Each row is followed by its group and then its class within the group.
[  9 -13   7  23 -21  12  -9  21 -13  -8  17  -4  15   7   4   4  21  -3
   4  10  22   2  22   2   7  17  11  -9   4  15 -24  11 -17  -2   0  -8
 -16  -8  14  27   1  -7   0  18  -2 -37  14   8   7  18  20   2 -15  29
  -8  -9   6 -28   8  -6  -8  12   5  18  -8 -10 -38  24   9  31 -16 -40
   7 -14  21 -14  13  13 -18   0 -15  24  -5 -26  -6  13  25  -1 -15  11
   3   6  35   5  -7  16  -3  -6  10  -5  -8 -15   7   5  -7  21 -15 -21
  32  11 -16   3  48 -12 -14  24  47 -15   8   4  15 -18  -5 -30 -12 -10
  15   1  -8 -20] : fr > (4)
[ 23 -20  -1 -38  24   8   6  20  -3 -27  37  16 -36   5 -12 -39 -51   4
  22  -8 -21   5 -47  -8  -3   0  26  -5   0 -22  40 -47 -11 -21  -6   9
  16 -23  -6  35   0   7  -6 -20  -1 -14   8  10  34  18  24  27 -24  -4
  -1  16  15 -20   9 -21  10 -15 -19 -22   1 -12  30 -32  14 -13   4 -23
   7 -19  -2  20  10  23  19 -28   0   1 -32 -11 -29  -9   6  17 -17   5
  12  36  32  18 -13  16  -3 -16 -24 -17  10 -24  20  31  18  26  17  -8
  -1  22  30  -1 -22   2  48 -17  14  -6  -1  -6  19  -1  11 -25  14  35
  -4  48  76 -32] : Jb > (22)
[  8 -10  -2 -43  34  -2  13  11  -2 -12  21  15 -55  -2 -22 -18 -51   8
   6 -13 -39   1 -58  -8  -2 -19  21 -21   0 -13  44 -37  -6   1  -7   7
  19 -21   6  20 -14   4   2 -15  20  25 -10   4  10   7  17  26   3 -35
  11  20  10   3   1  -7  14 -29 -28 -28   6 -13  43 -35  16 -23   1  -1
   1  -5 -14  18  -9   6  28 -18   4 -19 -28  -4 -20  -4 -10  11  -1 -22
  10  14  17  17  -7  -5 -22  -8 -36  -6  29 -12   0  17  14   2  17   8
 -27   8  43  10 -45  20  65 -28 -15  -1  -9  -3 -10  19   5  -1  16  34
 -22  48  66 -17] : Jb > (7)
[  2 -15   4 -40  33   2   5  18 -13 -25  32   7 -25  12 -10 -25 -30  -4
  13  -5 -28 -18 -20 -11   3 -19  35 -18   2 -50  49 -56 -18 -22  23   9
  38  -5 -11  12   0   1   7 -27   3 -27   3  26  17  13   5  15  -2 -37
  14  23  26   5  12 -13  11 -12 -25 -12  14  11  45 -39  -1 -13  -4 -14
  -7   8  17  23 -14  16  20 -57  10  -8 -43   4 -23  25 -20  12  -1   9
   9  19  43  35   6  10 -10   1 -14   6  -5  -4  15   7  -6  30 -10  -5
   5  11  42   2  -5  15  51 -18  41   5  -8  10  -6 -12  10 -37  27  54
  -5  26  55 -40] : Jb > (22)
[  9   0   4  10 -42   1 -22  12 -12   4 -14 -10  34   1   6  11  23  -6
   2   3  31   0  41   2  12  18   8  13 -13  31 -34  19  -3 -12  13  -6
 -38   8   5  18  13  -1  -9  22 -22 -23  12 -12 -10   6 -14   0 -30  25
 -15 -12  -6 -15   1  -1  -5  10  35   3 -10   4 -47  29   0  20   2 -17
   4 -21   6 -20  10  -3 -10   7  -7  18   6 -11  12  -9  26   2  -9  18
 -17  13   1 -11   0  15   8  -2   3  -7 -30  11  -1  16   4   5   2  -8
  30  18 -41  -5  32 -14 -43  26  11  15  13   0   6 -12   1 -11 -12 -16
  22 -20 -29  -4] : fr > (1)
[  8  -2  13   0  21  -2  20   2   7  -5   1  -4  12  18   7 -11  -3  -2
   0   0  10   3 -10   9 -13   3 -14  14   3 -13  11   0 -15  -6 -10  -6
  12  10 -13   6   3  -5   8 -17  32   1   8   5  12  -2  14 -11  -2   3
  10  -6  -7 -11  16  -8   6  -5  -7   6  -8 -16 -13  16   1   2   7 -15
  -5 -22   9  10  11  21 -17   9   7  13  36  14   5 -30  -5   8 -14  11
   6   3   6  -4  -3  30  20   3   3 -23  -5 -26  18  -4  -3  -2 -10  -2
   8   2  -4   0 -10 -10   2   8   6  -6   1   0   7   1 -17 -17  11  12
  -2   7  12   3] : pc > (17)
[ -4  19  -4  10  44 -11  -2 -14 -11   2  27 -17   9  30   3 -20  11  -1
 -32   0  21   0   5  14  -8  25 -11  -4   1 -38  19 -51 -12 -35  10   5
  16   2 -39  11 -38   9  24 -21  57 -36  37   7  -3  -9   6 -21  -8  22
  19 -17  14 -22  -2 -32  20  14 -18 -10  10 -23  30  13 -18  -8  -1 -32
  -8 -26  41  31  26   7 -16  17  -5  24  42  25  -6 -38  -1   9 -11  25
  -4 -17   6  -4  12  22  11  14  31  -3 -19 -32  45   2 -34  -6 -45 -16
  -4  -1  15  23  12 -11  15 -14  18  12   1  13  26 -19 -12 -42   1  37
  -8  -3  -3 -38] : pc > (16)
[ 12 -12  -5 -38   0   7  13   3   2 -17   2  14 -23   3  -1 -32 -34  -8
  15 -15 -27  -4 -25  -9  -3  -6  25 -33  -4 -26  19 -63   7 -25   1  -7
  28   1  15  15   4  -9   8 -20 -25  17 -14  13  32 -23   2  21   0 -75
  -9  35  15   6  24  14  13  -6 -11 -17   9  14  41 -42   8   0  16 -10
  -7   9 -19  13  -6   9  15 -24   9 -22 -40  -3 -22   5   6  -5  10  -2
   6   1   7   1 -16 -21   4 -11 -12   5  23   7  13  -7  23   6   0   9
   6  23  36 -16 -55  13  17 -26   2 -27  -2   3 -23  -6  17  15  36  20
  -1  19  67   5] : Jb > (7)
[ 15 -23  23  -5  65  -2  42  -7   6 -31  21 -18   4  27   3 -50 -15   0
  19   3  26   7 -28   3 -32   7 -18  16   2 -55  39 -54 -18  12 -31 -10
  53  12 -16   5  -9 -26  18 -50  63   2   7  19  60  -8  31 -26  26   2
  34 -11  -3 -36  19  -9   0  11 -37   4 -33 -41 -35  19   4   3  29 -10
   5 -49  45  27  25  32 -22   8   9  27  45  16  12 -38 -22  17 -35  26
  31   2  22  13   1  37  46  -1   1 -52  -5 -70  56 -24   4  10 -11  -3
  -5  -9   6   8 -17 -13  28  17  32 -62  -1  16  11   9 -23 -21  36  22
  -7  28  49   8] : pc > (17)
[ -7  21  -2  15  40  -6   6 -10  -1  -2  27 -13   8  17  10 -18  13  -4
 -32   6  11  11   5   5  -3  13  -9   5   9 -31  12 -30  -6 -15  -7  14
  16   7 -42 -15   5  14  15 -12  44 -29  23   9   6   3  10 -14  -3  20
  21 -21  16 -14   6 -21  14  13 -17   5   6 -21  34  16 -30  -9  -7  -7
   8 -15  28  19  25   0 -14  17  -1  19  40  28   7  -9  -4   7  -4  15
   0 -12   7  11   5  25  13   3  30   3  -9 -20  28  -4 -28 -12 -14 -21
 -14  -2  11  17  31 -15   9 -13  21  16  -5   6  36 -18  -7 -32 -11  26
 -15 -17  -7 -24] : pc > (16)
[  8 -18  19  23  -3   1   8  -7  -1 -13  -9  20 -15  12 -21  12  39  14
  22   0  11 -12  30   5  -3   3  -5 -16  11  35  10  28 -17  26  16 -24
  -5 -24  53  25  13  24 -31  25 -50   0   6  -2  62  37  17   7 -13 -17
   4  13 -23 -30 -12 -25  -4  -9  12  19  -7   1 -30  15   6  28 -29 -26
   6   4   4 -26 -33   1  -3 -46   1 -17  -6 -16 -15  26   7 -19  -5  18
  -7  18   0  -9  11   9 -32 -16 -24 -23  11 -18 -13 -16 -20  23  13  11
  28 -14 -50  -9   1  30 -13  30  21 -13   3  -3   9  10   9 -18  -1 -14
  17  37  24  -5] : bh > (11)
[ -1  -4   9   1  -5  -9   7 -17   7   4 -10   9  -4  15  -8  10  33   5
  -7   3  13 -15  15   9  -4  16 -10 -17   2  31   7  -1  -5  -3  13 -13
 -12 -16  22  24  -4  26 -15  14 -16   4  22  -7  24  15   7   4 -12   5
  -2   5 -14 -13 -18 -23  18  -3   5  -3   2   3  -2  13   5  17 -18 -24
  -3  -8   4  -4 -13 -10  -7  -5  -3 -17  17  -4 -12 -19  15 -10  -9   5
  -6  -4   0 -25   5  17 -20  -3 -11 -14   9 -22   2  -6 -19  -8 -18  16
  11  -6 -29   5 -20  19  -7  16  -8   5   4   3  16   6   2 -15  -4  -4
  17  23   3  -8] : bh > (11)
[-10  -3   0 -94  29 -31   6   1   0   1  -2  -3   5   9  12 -14  13 -17
 -17  -9  -6 -44   8  -9   2 -20  22  -9  -6 -19  27 -55  -9 -49  34  17
  18  23 -32 -19  16  18  -2 -26  23   7   8  15 -17  15 -27  17   4 -18
  25  31  25  29  -2 -14  35  -1 -15 -19   8  38  39 -26 -15 -14   7   7
 -16  -7  -1  10   0 -15   8 -27  24 -21   1  13  19 -20 -32  26  -5  -7
   4 -14  44  31  15  60   2  18 -21   1 -16  15  14  17 -14 -20 -25  18
  -1  11  16   9 -21  15  39   9 -26  54 -16  20   7   2   7 -32  37  55
  15   1  22 -17] : Jb > (22)
[  8 -15  17 -11  52  -8  26  -9   4 -18  15 -14   4  23   4 -23   0   3
   8   5  23  -4 -14   4 -23   8 -16  10  -3 -30  31 -30 -19   2  -9   0
  29   6 -14   4 -16  -5   5 -32  50  -6  14  10  25   8  20 -17  13   6
  27  -8  -2 -22   0 -25   9   7 -22   4 -22 -26 -26  15  -5   1  12 -14
   1 -34  21  15  13  15 -15   3   5  14  39  11   7 -33 -20  11 -24  18
  18  -2  21   8   3  41  23   5   1 -40  -6 -46  39  -6  -7   5 -10   0
  -9 -13  -2  17  -6  -5  29  17  12 -24  -2  13  23  11 -17 -29  20  18
   2  24  26  -4] : pc > (17)
[ 10  -8  -9 -34   7   6   5   5  -8 -23  25   7 -35   0 -11 -30 -28  -1
  13  -4 -21   2 -24  -8   0   2  28 -27  -5 -27  24 -63   2 -20   0   2
  21 -11  12  18 -14   1   5 -14 -17  -4   0  13  36  -5  14  24   4 -11
   1  24  25  -5  19  -3  14   5 -19 -16   6  -2  36 -36  10   1   3 -10
   8  -1  -4  16   3  11  19 -22   2 -13 -45 -10 -24  20  13  -5  -6  -2
  20  10  24   8  -9 -10  -9 -16 -12   1  23 -13  21   0  13  15   5  -5
  -9  14  41  -2 -22  17  35 -24  12 -23  -2   9  11  -9  17  -2  17  17
  -2  29  70 -19] : Jb > (22)
[ 14 -36  22  -1 -56  18 -25  40  -2  -4 -10   3  51  -5   6  19   3  -6
  37   6  30 -10  25  -2   6   1  14  41 -15  40 -30  59 -23  -3  13  -6
 -31  13  10  30  45 -12 -22  12 -34 -39  11  -7 -33  29 -14  12 -37  27
 -32 -10 -20 -13  -3   4 -27  -1  40  16 -24  22 -88  20  27  21   4 -28
  -6 -18  -1 -37   7  24 -20  -1  -8  30  -9 -20  14 -13  15  24 -22  20
 -10  34  27 -14 -10  36  21   2  -7 -18 -41  11 -12  41  28  35  -4  -6
  60  22 -46 -12  35 -29 -47  52  28   7  11  -5  -4  -3  -8 -20  -2 -22
  36 -19 -46  11] : fr > (4)
[ 20  -9  14   5  17  -8   2 -10 -12  -9  -5  23 -42  20 -33 -16  10  14
  19 -14   9  -5  22  -6   1  14   2 -17  -5  20  38 -18 -12  15  24  -6
 -12 -27  35  32  -3  31 -26  17 -33   0  17 -10  76  29   9   8 -37 -24
  10   0 -17 -41  -9 -35  10 -17  30 -13  -1 -14 -13  21 -11   6 -15 -18
  12 -26   2  -6 -24  -1  12 -51  -4  -5  -2  -5  -9  -6  17 -12 -11  30
 -20  31 -23 -11  18  10 -30 -17 -39 -36  -8 -22   7   0 -10  22  49   8
   9   6 -45  -5 -16  28   1  10   4  10  10  -2  19  20  16 -18  -2  13
   7  52  58 -20] : bh > (9)
[  2  -6   1 -10  42   0  19  -1  -6 -11  21  -1 -20  24 -14 -12 -23   3
  -2 -14 -24 -13 -30   5  -3 -12   1 -25   7 -39  44 -46 -11 -12  14 -10
  36 -13   0  23 -24  -7  18 -21  30  -6   3  16   7 -10   7   4  12 -39
  11  22  11   8   2  -6   8 -17 -29 -13  19   1  41 -25  17 -13   0 -28
 -16  11  14  31  -6  14   6 -30   1  -7 -14   6 -31  -2 -13   3   5   3
  12  -3  12  10   9 -11 -15  12  -4   5   8 -12  12  -9 -25  12 -40   4
   6   3  43  12 -30  17  41 -24  27 -14  -6   7 -23  -9  -8 -26  21  48
 -14  31  36 -34] : Jb > (7)
[  8 -15   5   3  25  16  19   0   0 -23  25   8 -35   1 -25  -9 -33  12
  24   1 -27   2 -46  -4 -11 -11   3 -28  10 -25  34 -18  -7  24  -8 -11
  32 -27  35  21 -16 -12   7 -13  -5   3 -16  12  33   0  30  11  24 -30
   4  20   0  -1   5  -1  -6 -11 -34   1   5  -9  15 -36  31  -1  -5 -12
   1  22  -3  12 -12  13  14 -31  -5 -18 -46 -17 -35  30  -7 -16  -2  -2
  22   7  15   9  -5 -32 -23 -13 -11  -8  33 -21   2 -15   4  28  -5   2
  -9 -14  38   5 -32  21  40 -19  25 -50  -1   2 -19   2  -1   4  20   3
 -11  44  54  -6] : Jb > (22)
[ 16 -21  14  -1 -69   8 -39  35 -11  -1 -12   4  54  -2  16   4  29  -7
  20   6  53   0  60  -2  11  30  19  39 -23  47 -51  35 -18 -36  19   1
 -62  16  -7  31  40  12 -32  23 -46 -54  36 -14 -15  33 -17  11 -64  59
 -33 -25 -13 -32   0 -17  -8  18  58  12 -26  18 -75  40  -4  31   2 -32
   7 -34   9 -39  17  13 -21  18 -11  34  11 -11  23 -26  37  20 -27  31
 -20  33  20 -22  -9  56  27  -7  10 -17 -56   7   7  48  21  20   8 -19
  60  30 -67 -15  51 -33 -66  49  17  33  16  -2  38 -14   6 -33 -17 -25
  48 -30 -48  -2] : fr > (4)
[  4 -11  18 -17  24 -21   8 -10 -10   2 -20  15 -11  29 -20   0  46   1
  -1 -13  12 -40  51   4   6  -6   2 -21  -3  18  39  -6 -18   1  47 -12
  -5  -8  23  15  12  30 -21  12 -19   6  15  -1  41  27 -13   7 -21 -40
  21  23 -11 -13 -10 -29  16 -24  17  -4   6  17  -9  15 -11  11 -21 -19
  -7  -9  11  -4 -33  -4  11 -65  14 -18   8   5   0   0  -8  -1  -3  22
 -21  10   0   7  33  40 -32  15 -35 -20 -16  -6  -5 -10 -41  10   0  20
  26   0 -47   1 -10  37   0  35   9  35  -1   8  -4  14   7 -45  17  32
  16  35  27 -24] : bh > (11)
[  8 -16  25  -7   9 -25  25 -17   6   3 -32   9   3  31 -11   1  68   1
  -5  -6  29 -30  46  12  -6   5 -18 -20   4  44  16  -2 -13  11  21 -24
  -1  -5  35  14  13  25 -27  15 -15  30  14  -5  58  22   5  -4  -7 -16
  23  15 -26 -25 -10 -29  19 -12  19   7  -9   2 -40  40  -8  30 -17 -23
  -3 -24   3 -15 -23  -7 -19 -31  17 -23  44  -1   7 -16   2 -10 -21  14
 -10  -4   0 -15  22  48 -20  -3 -30 -33   2 -25   0 -27 -36 -14  -6  26
  27  -8 -66  -2 -16  36 -17  51  -2   0   1   8   7  19  -1 -25  15   6
  25  37  23   0] : bh > (11)
[  8  -9  10 -22  38  -5  15  17  -9 -11  26 -14   0  17   9 -18   2   0
 -23   7  16   0 -24   8  -4   8  -1 -10   6  -6  14 -34 -18 -14 -25   3
  10  -9 -16  19 -19  -7  11 -14  69  -4  22  10   6  16  39   0   2  21
  27 -13  22 -24   8 -26  17   4 -31  -4 -21 -44  -8  23  17   5  -2 -37
   7 -49  22  15  31  13 -17  26  -1  22  34   0   6 -27   3  23 -33  -7
  19  -8  51  24  -7  53  11   2  -4 -29   7 -51  29  12  -7 -10 -19 -16
 -19   8  14  33  16  -7  42  13  16 -16  -5  19  32   3 -14 -43   5  26
  -8  26  32 -27] : pc > (17)
[  6 -13  11  27 -63  25 -26   7   7  -7   0  11  34  -6   9  10  18  -2
  26  11  26  17  26   5  -1  30   7  28  -6  35 -51  41 -11 -12  -5  -4
 -38   1  11  23  32  13 -24  21 -63 -47  23  -9   6  22   4   7 -42  54
 -41 -20 -13 -25  -3  -5 -14  21  30  26  -7  12 -42  12   6  29  -9 -30
   5   2  -2 -36  11   6 -18  15 -13  17  -7 -10  -6  -4  37  -3 -14  25
 -10  22   7 -40  19  13  19 -20  24  -5 -11   4   3  27  21  21  -1 -17
  46  10 -48 -23  30 -33 -60  23  14  -3  19 -13  32 -21   9  -3 -23 -48
  36 -23 -35  18] : fr > (4)
[ 21 -27   2  -7   6   6   6  31 -13 -20  21  13 -26  16 -10 -26 -32  -1
   9 -16 -21 -14 -15  -5  13 -11  40 -29  -3 -10  35 -50 -14 -27  17  -8
  12 -18  19  51   1  -1   2  -6  -6  -5   1  13  25   9  13  29 -23 -30
  -2  28   9  -8  25 -12   8 -24  -6 -23   4  -1  21 -17  21   1  -3 -37
  -2 -19   1  10  -4  24  11 -45   2   1 -41 -12 -25   7  12  15  -9   2
   5  26  35  22  -5   8 -17  -8 -33  -4   2 -11   4  17   6  24  -5  -1
  19  32  24   2 -20  17  34  -6  35  -8  -1   5 -14  -3  10 -32  23  47
  -1  43  74 -44] : Jb > (7)
